Below are the code and all the weights of a small trained network. Each question names an input and a target symbol and asks about switching units off, where a switched-off unit gives its printed mean instead of its output.

import numpy as np


def w(rows, s, z=0):
    codes = np.array(rows[::2]) - 128.0
    scale = np.full(codes.shape[1], s)
    scale[-1] = z or s
    return codes * scale


def norm(h):
    return h / np.sqrt((h * h).mean(-1, keepdims=True) + 1e-5)


def f(y):
    return y / 2 * (1 + np.tanh(0.7978845608 * (y + 0.044715 * y**3)))


def softmax(a):
    e = np.exp(a - a.max(-1, keepdims=True))
    return e / e.sum(-1, keepdims=True)


def log_softmax(a):
    a = a - a.max(-1, keepdims=True)
    return a - np.log(np.exp(a).sum(-1, keepdims=True))


def net(x, mask):
    ids = ['αβγζθμξπσφψ'.index(c) for c in x.split()]
    T = len(ids)
    res = E[ids] + P[:T]
    r = norm(res)
    for j in range(2):
        rows = slice(3 * j, 3 * j + 3)
        q, k, v = (r @ M[0][rows].T for M in (Q, K, V))
        z = softmax(np.where(np.tri(T) > 0, q @ k.T / 3**0.5, -1e9)) @ v
        o = O[0][rows]
        res = res + np.where(mask[j], z, o[:, -1]) @ o[:, :-1]
    y = f(norm(res) @ A[0][:, :-1].T + A[0][:, -1])
    res = res + np.where(mask[2:10], y, B[0][:, -1]) @ B[0][:, :-1]
    return log_softmax(norm(res)[-1] @ U[:, :-1].T + U[:, -1])


Q, K, V, O, A, B = {}, {}, {}, {}, {}, {}
E = w([
[77,192,171,82,156,183,78],'α',
[94,83,158,75,165,193,85],'β',
[158,128,81,122,102,153,113],'γ',
[200,178,125,123,167,146,146],'ζ',
[167,188,154,155,127,172,176],'θ',
[152,136,150,69,175,190,68],'μ',
[191,110,179,146,127,156,198],'ξ',
[131,179,250,78,79,167,129],'π',
[158,202,67,87,67,171,104],'σ',
[228,151,184,97,148,182,136],'φ',
[157,138,84,90,191,175,68],'ψ',
],0.017)
P = w([
[113,108,101,148,128,90,113],'0',
[159,254,151,98,166,161,67],'1',
[142,121,144,160,127,133,132],'2',
[155,99,106,48,116,111,148],'3',
[132,184,170,99,199,131,120],'4',
[131,126,145,158,123,154,140],'5',
[156,100,113,57,115,118,143],'6',
[117,150,154,104,182,118,128],'7',
[118,126,141,150,118,165,156],'8',
],0.043)
Q[0] = w([
[106,189,120,183,213,161,148],'H1',
[121,163,207,219,48,191,157],'H1',
[47,195,168,105,92,112,142],'H1',
[199,196,113,120,109,115,233],'H2',
[171,116,65,188,222,181,119],'H2',
[175,94,62,2,108,111,106],'H2',
],0.069)
K[0] = w([
[112,178,116,70,208,233,164],'H1',
[115,131,154,153,48,248,210],'H1',
[108,164,189,2,68,114,165],'H1',
[162,243,107,134,85,81,56],'H2',
[165,151,44,116,210,239,54],'H2',
[159,97,86,181,180,10,104],'H2',
],0.056)
V[0] = w([
[115,105,222,44,151,131,128],'H1',
[96,152,131,184,15,116,117],'H1',
[79,254,125,140,181,105,108],'H1',
[103,95,104,119,77,207,142],'H2',
[150,125,95,53,66,140,98],'H2',
[123,158,117,93,215,128,169],'H2',
],0.063)
O[0] = w([
[37,84,223,24,182,218,121,218],'H1',
[169,13,4,165,103,156,185,73],'H1',
[202,240,48,29,158,133,168,252],'H1',
[143,138,82,99,70,120,1,65],'H2',
[212,175,151,77,170,48,86,131],'H2',
[201,188,94,167,111,189,208,139],'H2',
],0.028,0.034)
A[0] = w([
[105,157,135,74,203,103,51,178],'N1',
[79,98,155,164,120,97,181,38],'N2',
[127,130,216,141,196,184,146,135],'N3',
[105,146,86,75,114,236,141,208],'N4',
[199,203,194,137,91,106,137,31],'N5',
[129,191,131,62,186,138,163,2],'N6',
[143,136,73,187,75,84,143,58],'N7',
[105,253,172,149,118,128,99,66],'N8',
],0.053,0.0087)
B[0] = w([
[75,89,176,42,102,118,212,228],'N1',
[192,128,175,114,151,118,154,160],'N2',
[169,197,3,127,121,76,99,232],'N3',
[176,99,185,28,162,214,138,238],'N4',
[72,119,70,147,241,128,82,206],'N5',
[147,149,176,232,45,172,83,255],'N6',
[58,156,195,64,149,188,118,167],'N7',
[208,20,149,120,36,144,123,234],'N8',
],0.056,0.042)
U = w([
[197,180,167,136,117,218,75,67],'α',
[133,163,180,62,37,64,203,114],'β',
[6,181,154,128,105,119,63,253],'γ',
[37,192,162,112,239,90,161,183],'ζ',
[63,112,27,157,58,173,172,157],'θ',
[160,38,78,185,38,153,76,79],'μ',
[88,83,206,227,125,133,159,148],'ξ',
[154,17,86,94,229,129,159,88],'π',
[125,154,16,86,150,98,69,132],'σ',
[200,101,187,157,210,49,153,117],'φ',
[111,112,134,190,210,159,20,140],'ψ',
],0.011,0.0054)

Each question gives the input, a string of symbols that net reads in full, and the target symbol t.
The units are the heads (3 rows each of Q, K, V and O) and the neurons (one row each of A and B). Each row of codes is followed by its name. A weight is (code - 128) times the scale printed after its matrix; where a second scale follows, it is the last column's (O, A, B and U).
mask holds one flag per unit, heads first, then neurons. A switched-off unit (its flag False) gives its mean, the last column of its rows in O or B, instead of its output. The means were averaged over made-up inputs and are rounded, as every weight is.
A unit's drop is (log p(t) with every unit on - log p(t) with that unit switched off) / (log p(t) with every unit on - log p(t) with every unit switched off).
The circuit of an input: a set's keep is (log p(t) with only the set's units on - log p(t) with every unit switched off) / (log p(t) with every unit on - log p(t) with every unit switched off). Starting from all 10 units, units are removed one at a time, each time the one whose removal leaves the highest keep (on an exact tie, the one counted first), for as long as the keep stays at least 0.8.
units of the circuit, in order: the units of the circuit, biggest drop first
unit that matters most: the unit with the biggest drop
top k neurons: the k neurons with the biggest drops, biggest first
heads that matter: for each layer, one digit per head in row order, 1 if its drop is at least 0.15 and else 0, layers parted by /
input σ α α β, target σ: unit that matters most	H1
input ψ β θ ξ, target ψ: heads that matter	10
input μ σ σ, target θ: units of the circuit, in order	[H1 N8]
input μ α β φ, target μ: heads that matter	10
input β ψ ζ, target ψ: heads that matter	10
input π ξ α α μ ξ ξ π φ, target σ: units of the circuit, in order	[N3 H1 N6]
input σ π μ α π β α, target σ: units of the circuit, in order	[H1 H2 N8]
input β μ φ ψ σ θ ξ, target β: top 3 neurons	[N5 N6 N4]
input π γ μ, target β: units of the circuit, in order	[H1 N5 N1 N3]
input π α π γ, target π: units of the circuit, in order	[H1 N6]
input γ α ξ β γ ψ α, target γ: top 2 neurons	[N7 N8]
input α σ γ, target ξ: units of the circuit, in order	[H1 N7 N3]
input μ θ α α β φ π β β, target γ: units of the circuit, in order	[H1 N8]
input β π σ θ, target β: units of the circuit, in order	[N5 H1 N6 N4]
input γ ψ θ π α π ξ π, target γ: top neuron	[N8]
input θ μ π ξ, target θ: units of the circuit, in order	[H1 H2 N7]
input ψ α ψ π π μ, target β: top 2 neurons	[N1 N5]
input σ γ π β ξ θ α σ, target β: heads that matter	01
input θ ψ α θ ψ μ σ μ γ, target ξ: units of the circuit, in order	[H1 N3 N7]
input μ π σ σ, target μ: unit that matters most	N8
input σ π π μ α μ φ, target σ: top 2 neurons	[N6 N8]
input φ μ β γ π ξ π, target φ: top 2 neurons	[N2 N6]
input γ π μ σ, target γ: top 2 neurons	[N7 N8]
input ζ π μ θ β μ φ, target ζ: top 2 neurons	[N7 N6]
